[[-21   0  36  -4   4]
 [ 10 -10  16 -30   1]]
=>
[[  0  36]
 [-10  16]]

[[ 19 -25  10   8]
 [ 42  -2 -20  14]]
=>
[[-25  10]
 [ -2 -20]]

[[-32  16 -26]
 [ 32 -22 -12]
 [ 30  34 -29]]
=>
[[ 16 -26]
 [-22 -12]]

[[-32  31 -31   0  14]
 [-36   4  14 -24  29]
 [ 28 -32  25  12 -13]
 [-26 -29  33 -17   0]
 [ 32  29 -36  16  14]]
=>
[[ 31 -31]
 [  4  14]]

[[ 38 -22 -38]
 [-41  -1  47]
 [ -7 -40 -12]
 [-40  42  48]]
=>
[[-22 -38]
 [ -1  47]]

[[ -2   7   0   0  13]
 [  8  -7   0  -3 -10]
 [ 46  19 -16 -23   9]]
=>
[[ 7  0]
 [-7  0]]

[[ -9  -7  10]
 [-16   2   7]
 [  4  -3  -3]
 [-35  -5   2]]
=>
[[-7 10]
 [ 2  7]]

[[-25   8   9   6 -18]
 [-28   6  12  10 -38]
 [ 18   0 -10   2   4]
 [ 24   2  -6   8   4]]
=>
[[ 8  9]
 [ 6 12]]

[[ 32  32 -30 -34  27]
 [-31 -30  28  33 -35]]
=>
[[ 32 -30]
 [-30  28]]
---
[[ 36  38]
 [-23  47]
 [ 44 -48]
 [ 47   2]]
=>
[[ 44 -48]
 [ 47   2]
 [ 36  38]
 [-23  47]]

[[ 10   7]
 [  5  33]
 [  7 -33]
 [  6 -32]
 [ 19  22]
 [-12 -44]]
=>
[[-12 -44]
 [  7 -33]
 [  6 -32]
 [ 10   7]
 [ 19  22]
 [  5  33]]

[[ -4 -12   8]
 [  1  -8  10]
 [  9 -36  -6]]
=>
[[  9 -36  -6]
 [ -4 -12   8]
 [  1  -8  10]]

[[  8  24  27  -9 -11  -4  -1  -7]
 [ -4   1   6   5  11  -5 -31  15]
 [-11  -2  21  -5   1  11 -30   5]
 [ 18  -5  -7  -2 -30  -8  18 -19]
 [  0   9   5  27 -33   7 -38 -15]
 [  4 -12 -26 -31   7 -16  43 -10]
 [  8 -35 -11  29 -28  -3  -1 -12]]
=>
[[  8 -35 -11  29 -28  -3  -1 -12]
 [  4 -12 -26 -31   7 -16  43 -10]
 [ 18  -5  -7  -2 -30  -8  18 -19]
 [-11  -2  21  -5   1  11 -30   5]
 [ -4   1   6   5  11  -5 -31  15]
 [  0   9   5  27 -33   7 -38 -15]
 [  8  24  27  -9 -11  -4  -1  -7]]

[[  5  12   1  11  14   2  -9 -20  28 -25   9   6   1  -7  -2]
 [-20   7 -21   6   8  29 -11  -4  -6   0 -17  -4  -3 -14   8]
 [  2   6  39 -12 -15  27 -18   5   4   5   8  -2  -7   0  -6]
 [ -7   4   1  -3   7  14 -12  21  -7   3  13 -11  10 -13  23]
 [ -1  -1  -2  13  11   1  14  -8  -2  12  15   0   0  -8   3]
 [ -9 -16   8 -14   1  11   6   9   8  -1  18 -10  -2   2  28]]
=>
[[ -9 -16   8 -14   1  11   6   9   8  -1  18 -10  -2   2  28]
 [ -1  -1  -2  13  11   1  14  -8  -2  12  15   0   0  -8   3]
 [ -7   4   1  -3   7  14 -12  21  -7   3  13 -11  10 -13  23]
 [  2   6  39 -12 -15  27 -18   5   4   5   8  -2  -7   0  -6]
 [-20   7 -21   6   8  29 -11  -4  -6   0 -17  -4  -3 -14   8]
 [  5  12   1  11  14   2  -9 -20  28 -25   9   6   1  -7  -2]]

[[ 23 -19  14 -24 -13  -6]
 [-26  -2  37  -9   0  40]
 [-13 -10  30 -17   0  38]
 [ 28  -3   6 -25 -18 -16]
 [-12 -15  28 -15   0  16]
 [ -5 -21  29 -21  -8  30]]
=>
[[ -5 -21  29 -21  -8  30]
 [ 23 -19  14 -24 -13  -6]
 [-12 -15  28 -15   0  16]
 [-13 -10  30 -17   0  38]
 [ 28  -3   6 -25 -18 -16]
 [-26  -2  37  -9   0  40]]
